Each row is followed by its class.
7.3, -3.8, -6.8, -71.2, 1.7, -15.5, -17.1, 2.7, 2.1, -17.5, 0.4, 27.4, -7.6, 34.8, -9.9, 5.3, -5.7, 15.7, -12.3, 6.1, 1.0, 35.7, -11.6, -5.4, -29.8, -31.3, -57.6, -3.7, 85.0, -3.1, -18.6, -3.0, 8.0, -38.0, 2.3, 7.4, 5.0, 9.1, 17.3, 34.6, -31.8, -21.3, -0.3, -4.5, 11.7, 12.5, -4.1, -5.2, -9.4, -12.5, 25.9, -6.7, -33.2, -14.4, 22.1
H
-18.9, -17.0, -3.7, 15.2, -1.9, -17.1, 4.4, 10.0, 0.3, 39.8, -24.9, -20.0, -0.8, 35.4, -0.1, -4.7, -0.4, -0.7, -27.3, 12.0, -8.0, 21.2, 9.5, 11.7, 15.8, -20.5, -2.6, -7.9, -85.8, 8.5, -0.1, -6.8, 28.9, 4.3, -11.0, 0.2, 12.4, -2.6, -15.1, -23.8, 16.7, -4.7, -8.6, 0.9, 22.2, 23.1, 3.0, -20.3, -1.8, 0.0, -0.4, 2.0, 1.1, -19.8, 6.4
B
-27.1, 22.8, -13.5, 3.0, -1.9, -13.1, -14.1, -5.1, -1.8, 17.9, 1.5, 24.1, -5.4, -6.9, -5.3, -3.3, -2.9, 4.2, -17.5, 7.7, -3.0, 20.7, 2.8, 6.2, 7.6, 3.7, -35.5, 7.8, -22.2, 2.6, 23.4, 10.9, -20.0, -21.9, -26.7, -6.7, 20.8, 10.5, -30.5, -14.2, -8.0, -21.4, -4.1, 3.1, 8.9, 17.0, 1.4, 14.5, -1.6, -6.5, -7.4, -17.6, 17.4, -15.4, 45.1
M
-6.7, -7.1, -7.2, -40.6, -0.1, 13.8, -0.7, 4.0, -10.6, 1.2, -9.5, 27.8, -14.4, 8.3, -10.3, 4.5, -8.3, 16.0, -61.7, -14.5, 2.0, 6.3, 11.0, 3.4, -13.1, -7.1, -67.1, -2.6, -44.9, -10.1, -22.4, -0.5, 15.9, -22.8, -23.5, 1.4, 8.7, 17.4, 8.2, -4.0, -26.4, -32.4, 6.7, 0.5, 4.3, 18.7, -4.9, -19.4, 0.3, 0.2, 9.3, -7.9, -32.5, 13.8, 11.0
H
-4.6, -8.8, -38.5, 43.1, 28.6, -26.3, 63.0, -12.7, -2.1, 25.8, 19.4, -29.7, 11.6, 29.8, 10.5, -1.9, -1.6, -6.0, -8.9, -22.3, -7.7, 6.2, 6.7, -2.6, -5.2, 35.6, -24.9, -18.8, -85.8, 3.3, -16.4, 21.5, -5.1, 46.5, 15.7, -17.3, 13.4, 25.9, 5.0, -20.9, -14.2, -6.4, 17.7, 0.1, 8.8, -6.4, 9.1, 21.4, 0.5, 7.0, 10.5, 19.6, 10.0, 46.0, -37.7
E
-0.1, 14.6, -15.0, -10.4, 2.5, -13.0, 12.4, -7.1, -0.7, -11.9, -2.4, 21.5, -0.6, 52.3, 10.8, -1.3, -1.2, -13.5, 6.3, -16.0, -1.4, 10.9, 9.6, 11.4, 8.0, -16.9, -2.4, -12.0, 10.6, 15.5, -13.4, 6.8, -7.4, 9.2, 6.8, 13.0, 0.5, 27.8, -5.4, -6.9, -18.7, -11.1, -17.1, 0.8, 9.7, 4.7, 1.9, -3.2, -8.7, 7.9, 1.8, -4.0, 27.7, -15.1, -1.5
J
-16.4, -6.7, -13.6, -19.5, 4.4, -10.3, 32.7, 8.5, 6.8, -3.2, -19.4, -28.6, 1.5, 65.1, 7.0, 11.4, 1.5, -9.7, 20.5, -3.4, -4.6, -7.6, -10.9, 18.9, 1.3, -16.2, 29.1, 7.7, 61.2, 14.1, 8.8, -3.6, -24.5, 11.9, 14.8, 24.0, 12.0, 16.1, -17.6, -42.0, -23.8, -0.1, -2.0, -12.2, 11.9, 4.8, 3.9, 20.3, -0.2, 8.4, -1.7, 1.9, -21.1, -50.5, 1.3
L
12.6, 27.6, -3.2, -1.6, 3.5, -32.0, 1.3, -22.2, -5.7, -4.4, -3.8, 19.1, -11.8, -38.5, -0.4, -2.1, -4.0, 25.7, 20.4, -22.2, -1.1, -33.1, -4.2, -9.3, 2.9, 18.5, 2.3, 3.6, -65.7, -11.9, 29.6, 3.7, -35.5, -28.9, -13.4, -7.0, 9.2, -6.7, -38.0, -17.2, -14.7, -20.3, 10.3, 8.2, 4.8, 8.9, -6.4, 19.1, -2.1, -14.7, -5.9, -15.1, 25.2, 26.0, 23.0
S
-6.7, -21.1, 6.2, -15.3, 1.0, -7.1, -18.5, -3.1, -0.3, 0.8, -0.3, -19.7, -9.8, 12.0, -12.1, -7.8, -4.1, 17.3, -14.9, 6.2, 5.5, 31.7, -4.1, -5.2, 12.6, -12.8, -16.0, -6.8, -41.0, -3.5, -11.1, 6.7, 3.1, -27.1, 1.4, -5.1, 7.2, -14.1, 0.7, 8.1, 19.6, -7.3, 28.3, 5.0, 3.7, -2.3, 5.2, -2.8, -8.2, -3.4, 3.8, 1.8, -17.9, 16.8, 16.3
H
0.1, -2.2, -18.7, -2.2, 9.3, -7.9, 16.3, -12.2, 4.2, 9.0, -21.3, -39.0, 10.7, 37.2, 0.5, 3.8, -3.2, 26.6, -2.0, -18.1, -5.1, 40.7, -5.7, 4.0, 16.8, -0.6, 18.5, -15.8, -85.8, 7.1, -15.3, 2.0, -6.1, -25.4, 19.2, 11.3, 4.7, -12.0, -7.5, -12.6, 12.1, -10.1, 18.5, -3.3, 6.9, 6.5, 43.0, 5.5, -2.6, 2.6, 5.0, 19.3, -12.7, -7.9, -17.8
H
-2.3, -11.4, 5.3, -52.2, -5.6, 2.1, -20.6, 4.7, 0.0, 30.2, -25.0, -9.0, 7.7, -40.9, -14.6, 7.4, -7.3, 37.7, -39.3, -3.9, 5.2, 51.4, -9.5, 5.3, -12.6, 5.5, -58.0, -5.6, -37.4, -16.7, -13.0, -10.7, 21.6, -47.1, -4.3, 3.7, 5.8, -18.7, 14.4, 16.1, -3.4, -25.1, 5.0, -4.7, -6.1, 20.2, -9.6, -2.5, 0.5, -7.7, 21.7, -3.1, -61.4, 14.8, -9.6
H
-27.9, -13.8, -3.9, 8.6, 8.6, 3.6, 46.0, -16.1, -2.0, -32.7, -34.7, 1.1, -14.2, 54.9, 26.6, 10.9, -4.2, -5.8, -27.9, -32.9, -4.2, -25.4, 12.8, 19.3, 15.9, -4.5, 41.6, 8.0, -19.0, 33.4, -20.1, -9.5, -21.8, 14.0, -11.6, 23.7, 32.0, 41.8, -32.1, -84.7, -6.3, -26.8, 2.2, -12.0, 19.0, 32.9, -2.0, 32.2, 5.6, 13.8, -1.2, -4.9, 1.0, -14.1, -25.8
L
-24.3, 0.2, -27.8, -0.1, 13.1, 8.2, 10.0, -28.8, 1.8, -14.9, -8.4, -13.9, -10.4, -1.3, -6.3, -7.8, -5.0, 25.8, -11.2, -18.5, 4.3, -11.7, 1.9, -3.7, 24.4, 24.1, -15.3, -0.4, -68.3, -5.2, -2.2, 21.4, -52.2, -38.7, -3.7, -11.8, 17.7, 3.9, -24.5, -25.2, -8.1, -25.6, 44.9, -0.2, 9.8, -0.1, -1.9, -1.1, -6.1, -9.8, -12.9, -17.3, -12.4, 40.2, 21.7
H
-58.0, -19.0, -9.7, 38.5, 22.0, -8.4, 42.7, -13.7, 2.0, 11.7, -25.8, -7.5, -4.4, 25.4, 12.3, -1.9, -10.1, -0.8, -36.0, -14.3, 0.1, -37.4, 15.2, 15.7, -1.4, 31.5, 22.6, 9.3, -24.6, 23.9, 7.5, -2.7, -46.0, 25.1, -21.4, -1.3, 38.2, 34.5, -35.1, -85.6, -1.1, -17.2, 7.2, -14.6, 15.6, 27.1, 3.6, 47.6, 3.2, 7.5, 0.8, -11.4, -15.4, 12.2, -14.7
E
3.6, -27.9, 9.5, -20.3, -3.6, -14.9, 2.6, 6.9, 0.8, -28.8, -20.8, -2.9, 0.5, 58.1, 13.3, 10.6, -1.0, -5.6, -19.8, 5.1, -4.6, 45.0, -0.2, 9.4, 1.5, -43.2, 8.7, -5.8, 42.5, 27.3, -38.1, -12.6, 34.3, -1.7, 8.2, 14.5, 7.5, 7.5, 10.3, -3.2, 8.9, -10.1, -11.6, -6.2, 12.8, 25.9, -1.1, 8.4, -4.7, 5.7, 22.4, 5.7, -8.3, -30.9, -18.4
J
-30.8, -18.4, 5.2, -11.6, -8.2, 29.8, 0.1, 9.3, 19.1, 44.9, -39.5, -34.2, 10.4, -4.0, -10.5, 4.7, -0.8, 18.5, -21.4, -0.9, 1.3, 10.1, -8.3, 16.3, -10.1, 24.7, -3.5, 3.2, 46.5, -4.1, 14.3, -12.5, -2.2, -20.2, -1.9, 10.7, 1.1, -11.0, -0.3, -21.1, -3.2, -2.3, -7.2, -19.2, -12.7, 10.1, 0.7, 7.2, 8.1, 1.1, -11.1, -2.2, -69.6, -16.8, -27.7
P
-22.2, -5.3, -8.7, -8.9, 5.3, 0.7, -1.7, -12.5, 6.9, 13.0, -22.2, -14.1, 6.4, 46.7, 0.5, -1.3, -5.9, 23.1, -23.2, -14.8, 0.9, 45.4, 4.2, 9.4, 23.3, -4.9, -5.0, -10.5, -65.2, 8.1, -19.3, 5.5, -12.4, -37.4, -7.6, 8.5, 12.6, 5.0, -13.8, -7.9, 8.0, -22.3, 11.3, -3.0, 8.2, 8.8, -2.1, 4.6, -7.3, 0.0, 2.0, -7.4, -11.7, 1.0, 0.4
H
7.7, -24.5, 9.2, -35.7, -7.5, -10.9, -12.2, 1.9, 0.7, -30.0, -20.8, -23.8, -11.3, 46.5, 13.5, 9.9, -2.0, -14.3, 8.5, 16.1, 2.3, 60.6, -4.0, 6.1, 31.6, -46.1, 21.8, 1.5, 76.3, 24.3, -31.4, -3.1, 8.1, -17.8, 9.0, 20.7, 16.1, 1.2, 4.6, -4.3, 25.3, -22.3, -7.9, 5.7, 2.0, 10.3, -3.6, 6.0, -5.4, 7.8, 10.9, -1.3, -4.3, -47.8, -5.7
J
-5.6, 6.5, 9.2, 0.9, 0.3, -17.4, -3.2, 1.1, 4.6, 11.0, 15.2, -28.2, 4.5, -6.2, -4.9, -1.0, -1.6, -19.9, 43.6, 24.2, 3.9, 28.7, -10.6, -12.1, -10.0, 20.0, 0.0, 5.3, 85.8, 4.3, 24.9, 10.3, -34.6, 18.3, 13.9, -0.2, 11.2, -15.9, -3.2, -3.2, 7.2, 6.3, 8.4, -8.6, -8.5, -17.5, 6.3, 62.8, 1.0, 2.8, 8.3, 9.2, -9.3, -2.9, 16.9
E
